Below are the code and all the weights of a small trained network. Each question names an input and a target symbol and asks about switching units off, where a switched-off unit gives its printed mean instead of its output.

import numpy as np


def w(rows, s, z=0):
    codes = np.array(rows[::2]) - 128.0
    scale = np.full(codes.shape[1], s)
    scale[-1] = z or s
    return codes * scale


def norm(h):
    return h / np.sqrt((h * h).mean(-1, keepdims=True) + 1e-5)


def f(y):
    return np.maximum(y, 0)


def softmax(a):
    e = np.exp(a - a.max(-1, keepdims=True))
    return e / e.sum(-1, keepdims=True)


def log_softmax(a):
    a = a - a.max(-1, keepdims=True)
    return a - np.log(np.exp(a).sum(-1, keepdims=True))


def net(x, mask):
    ids = ['ΔΞγεθλτ'.index(c) for c in x.split()]
    T = len(ids)
    res = E[ids] + P[:T]
    u = 0
    for l in range(2):
        r = norm(res)
        for j in range(3):
            rows = slice(4 * j, 4 * j + 4)
            q, k, v = (r @ M[l][rows].T for M in (Q, K, V))
            z = softmax(np.where(np.tri(T) > 0, q @ k.T / 4**0.5, -1e9)) @ v
            o = O[l][rows]
            res = res + np.where(mask[u + j], z, o[:, -1]) @ o[:, :-1]
        u += 3
        y = f(norm(res) @ A[l][:, :-1].T + A[l][:, -1])
        res = res + np.where(mask[u : u + 12], y, B[l][:, -1]) @ B[l][:, :-1]
        u += 12
    return log_softmax(norm(res)[-1] @ U[:, :-1].T + U[:, -1])


Q, K, V, O, A, B = {}, {}, {}, {}, {}, {}
E = w([
[167,229,135,152],'Δ',
[9,129,49,120],'Ξ',
[138,83,163,164],'γ',
[145,35,75,129],'ε',
[76,192,138,90],'θ',
[105,147,113,157],'λ',
[185,74,161,117],'τ',
],0.015)
P = w([
[200,2,168,65],'0',
[2,153,171,208],'1',
[125,85,75,89],'2',
[188,17,172,77],'3',
[24,136,177,131],'4',
[234,71,127,244],'5',
[180,25,176,82],'6',
[55,121,73,253],'7',
[130,125,72,102],'8',
[182,25,180,80],'9',
[46,157,200,90],'10',
[123,125,67,90],'11',
],0.0092)
Q[0] = w([
[91,141,103,84],'L0H1',
[123,103,199,139],'L0H1',
[106,124,89,149],'L0H1',
[107,201,149,90],'L0H1',
[155,141,133,85],'L0H2',
[155,117,163,176],'L0H2',
[107,100,135,132],'L0H2',
[97,125,94,4],'L0H2',
[180,151,114,107],'L0H3',
[125,103,132,109],'L0H3',
[130,161,82,99],'L0H3',
[106,101,106,171],'L0H3',
],0.015)
K[0] = w([
[56,124,96,93],'L0H1',
[203,129,121,102],'L0H1',
[121,126,110,116],'L0H1',
[83,207,196,83],'L0H1',
[131,160,116,111],'L0H2',
[123,117,118,206],'L0H2',
[90,56,97,98],'L0H2',
[99,135,149,5],'L0H2',
[134,133,92,163],'L0H3',
[104,112,118,125],'L0H3',
[108,179,132,114],'L0H3',
[115,114,187,128],'L0H3',
],0.014)
V[0] = w([
[44,110,126,62],'L0H1',
[204,199,41,78],'L0H1',
[218,189,70,94],'L0H1',
[154,161,140,94],'L0H1',
[133,187,133,158],'L0H2',
[190,208,3,42],'L0H2',
[189,72,144,119],'L0H2',
[128,128,128,128],'L0H2',
[159,189,166,126],'L0H3',
[80,104,65,91],'L0H3',
[54,136,131,199],'L0H3',
[30,118,205,32],'L0H3',
],0.0038)
O[0] = w([
[134,198,180,132,88],'L0H1',
[211,103,117,138,76],'L0H1',
[189,80,96,126,103],'L0H1',
[183,134,135,169,122],'L0H1',
[103,78,139,22,132],'L0H2',
[83,4,147,123,11],'L0H2',
[131,214,142,172,167],'L0H2',
[128,128,128,128,128],'L0H2',
[203,110,181,80,134],'L0H3',
[127,166,85,169,67],'L0H3',
[179,66,65,156,93],'L0H3',
[149,167,134,199,106],'L0H3',
],0.0031,0.0011)
A[0] = w([
[221,168,164,130,2],'L0N1',
[115,76,113,51,106],'L0N2',
[141,71,172,139,52],'L0N3',
[177,123,104,85,76],'L0N4',
[154,107,118,231,136],'L0N5',
[139,194,80,134,129],'L0N6',
[133,81,102,145,52],'L0N7',
[142,67,161,122,110],'L0N8',
[118,147,90,43,32],'L0N9',
[139,162,195,97,40],'L0N10',
[110,134,5,165,175],'L0N11',
[89,156,234,51,96],'L0N12',
],0.011,0.0043)
B[0] = w([
[41,113,175,18,204],'L0N1',
[168,9,86,179,196],'L0N2',
[57,120,87,104,190],'L0N3',
[196,205,181,95,172],'L0N4',
[139,31,51,158,217],'L0N5',
[102,59,92,7,212],'L0N6',
[78,215,118,193,159],'L0N7',
[14,184,71,187,214],'L0N8',
[133,97,193,3,154],'L0N9',
[158,115,35,223,170],'L0N10',
[218,196,203,70,254],'L0N11',
[229,58,17,195,210],'L0N12',
],0.0057,0.0047)
Q[1] = w([
[193,137,111,114],'L1H1',
[54,142,214,121],'L1H1',
[150,148,147,86],'L1H1',
[94,100,153,117],'L1H1',
[225,131,89,120],'L1H2',
[3,122,100,120],'L1H2',
[130,26,130,135],'L1H2',
[71,163,161,188],'L1H2',
[86,230,159,81],'L1H3',
[57,113,136,156],'L1H3',
[42,102,137,90],'L1H3',
[86,81,168,58],'L1H3',
],0.014)
K[1] = w([
[195,73,142,89],'L1H1',
[52,154,113,155],'L1H1',
[110,60,147,148],'L1H1',
[92,122,157,117],'L1H1',
[254,140,143,56],'L1H2',
[24,131,125,118],'L1H2',
[134,30,164,134],'L1H2',
[87,217,129,225],'L1H2',
[131,221,147,116],'L1H3',
[72,123,111,149],'L1H3',
[109,140,91,205],'L1H3',
[164,119,111,190],'L1H3',
],0.012)
V[1] = w([
[143,128,148,117],'L1H1',
[137,123,152,160],'L1H1',
[129,127,139,141],'L1H1',
[158,227,80,169],'L1H1',
[152,145,35,51],'L1H2',
[222,201,4,144],'L1H2',
[116,75,176,183],'L1H2',
[95,160,103,78],'L1H2',
[166,109,203,143],'L1H3',
[115,164,55,175],'L1H3',
[152,77,198,113],'L1H3',
[80,81,163,115],'L1H3',
],0.005)
O[1] = w([
[140,110,152,120,133],'L1H1',
[149,106,141,173,99],'L1H1',
[134,128,130,147,113],'L1H1',
[188,205,124,150,59],'L1H1',
[50,60,175,119,250],'L1H2',
[42,88,132,253,161],'L1H2',
[194,89,82,107,85],'L1H2',
[116,168,176,141,148],'L1H2',
[114,107,81,166,90],'L1H3',
[128,112,187,46,128],'L1H3',
[112,78,77,188,137],'L1H3',
[127,60,155,189,144],'L1H3',
],0.0033,0.0019)
A[1] = w([
[147,177,72,123,142],'L1N1',
[110,171,182,53,44],'L1N2',
[150,81,122,183,28],'L1N3',
[104,175,113,103,125],'L1N4',
[177,125,155,158,63],'L1N5',
[55,134,88,121,8],'L1N6',
[177,151,84,161,77],'L1N7',
[153,78,145,169,108],'L1N8',
[166,86,93,160,98],'L1N9',
[177,122,110,71,1],'L1N10',
[80,167,133,95,17],'L1N11',
[248,142,89,96,86],'L1N12',
],0.013,0.0053)
B[1] = w([
[105,138,156,96,193],'L1N1',
[195,108,89,226,232],'L1N2',
[88,197,158,113,208],'L1N3',
[91,199,139,100,190],'L1N4',
[108,144,169,87,137],'L1N5',
[200,197,125,222,160],'L1N6',
[157,68,80,87,183],'L1N7',
[121,245,137,76,218],'L1N8',
[137,252,155,105,254],'L1N9',
[2,148,191,228,171],'L1N10',
[186,184,115,126,160],'L1N11',
[194,130,153,183,223],'L1N12',
],0.008,0.0049)
U = w([
[32,224,237,138,117],'Δ',
[79,162,92,212,154],'Ξ',
[134,163,41,85,98],'γ',
[254,146,38,127,41],'ε',
[117,82,160,102,253],'θ',
[187,160,233,42,114],'λ',
[185,111,205,195,215],'τ',
],0.0092,0.005)

Each question gives the input, a string of symbols that net reads in full, and the target symbol t.
The units are the heads (4 rows each of Q, K, V and O) and the neurons (one row each of A and B). Each row of codes is followed by its name. A weight is (code - 128) times the scale printed after its matrix; where a second scale follows, it is the last column's (O, A, B and U).
mask holds one flag per unit, layer by layer, with each layer's heads first. A switched-off unit (its flag False) gives its mean, the last column of its rows in O or B, instead of its output. The means were averaged over made-up inputs and are rounded, as every weight is.
A unit's drop is (log p(t) with every unit on - log p(t) with that unit switched off) / (log p(t) with every unit on - log p(t) with every unit switched off).
The circuit of an input: a set's keep is (log p(t) with only the set's units on - log p(t) with every unit switched off) / (log p(t) with every unit on - log p(t) with every unit switched off). Starting from the 12 units with the biggest drops (on a tie, the unit counted first), units are removed one at a time, each time the one whose removal leaves the highest keep (on an exact tie, the one counted first), for as long as the keep stays at least 0.8.
units of the circuit, in order: the units of the circuit, biggest drop first
most important unit: the unit with the biggest drop
k most important neurons: the k neurons with the biggest drops, biggest first
top k neurons in layer l: the k neurons of layer l with the biggest drops, biggest first
which heads matter: for each layer, one digit per head in row order, 1 if its drop is at least 0.15 and else 0, layers parted by /
drop of u: that unit's drop, to one decimal
input Δ Δ Δ λ Ξ τ Δ λ Δ τ Δ λ, target λ: units of the circuit, in order => L0N11
input Ξ λ Δ ε Δ, target Ξ: which heads matter => 010 / 010
input λ τ ε θ θ λ ε θ Ξ λ λ λ, target τ: 2 most important neurons => L0N11, L1N2
input Δ τ Δ Δ Δ τ γ λ θ, target θ: which heads matter => 010 / 000
input Δ Δ θ θ Δ Δ ε ε γ, target Ξ: top 3 neurons in layer 0 => L0N8, L0N5, L0N7
input Δ Δ τ Δ τ, target Ξ: 3 most important neurons => L0N8, L0N12, L0N11
input τ Δ γ γ Δ Δ τ Δ ε Δ ε, target Δ: 3 most important neurons => L0N2, L0N6, L0N1
input Δ τ Δ Δ, target τ: which heads matter => 100 / 000
input ε τ Δ ε Ξ θ, target θ: top 2 neurons in layer 0 => L0N1, L0N5
input Δ τ Δ Δ Δ γ Δ τ τ Ξ θ, target Ξ: which heads matter => 000 / 010
input τ λ Ξ τ Δ Δ ε Δ, target γ: top 4 neurons in layer 0 => L0N1, L0N5, L0N8, L0N6
input Δ Δ Δ Δ Δ, target ε: which heads matter => 111 / 000
input Δ Δ Δ Δ τ γ Δ Δ λ Δ Δ, target ε: 3 most important neurons => L0N12, L1N7, L0N10
input Δ τ τ Δ Δ λ Ξ, target θ: 2 most important neurons => L0N2, L1N9
input Δ λ Ξ τ ε, target Δ: top 4 neurons in layer 0 => L0N2, L0N6, L0N1, L0N11
input Δ Δ λ Ξ, target θ: top 2 neurons in layer 0 => L0N2, L0N12
input τ Δ ε θ τ, target Ξ: 2 most important neurons => L0N8, L0N11
input Δ Δ Δ, target λ: 3 most important neurons => L0N1, L0N6, L0N9
input Ξ Δ τ τ γ γ, target Ξ: most important unit => L0N5
input τ λ Δ, target λ: 2 most important neurons => L0N6, L0N9
input θ Δ τ, target Δ: most important unit => L0N8
input θ τ Ξ γ Δ τ θ τ γ Δ Δ, target γ: 2 most important neurons => L0N12, L0N10
input Δ Δ λ, target τ: drop of L1N12 => 0.1
input λ ε Δ λ Δ, target Ξ: drop of L0N11 => 0.3
input θ Δ θ Δ λ Δ θ, target ε: drop of L0N12 => 0.8
input ε Δ ε Δ ε τ τ Δ γ τ τ, target ε: drop of L0N10 => 0.1
input Δ Ξ Δ Δ τ Δ λ θ Δ γ, target Δ: most important neuron => L0N8
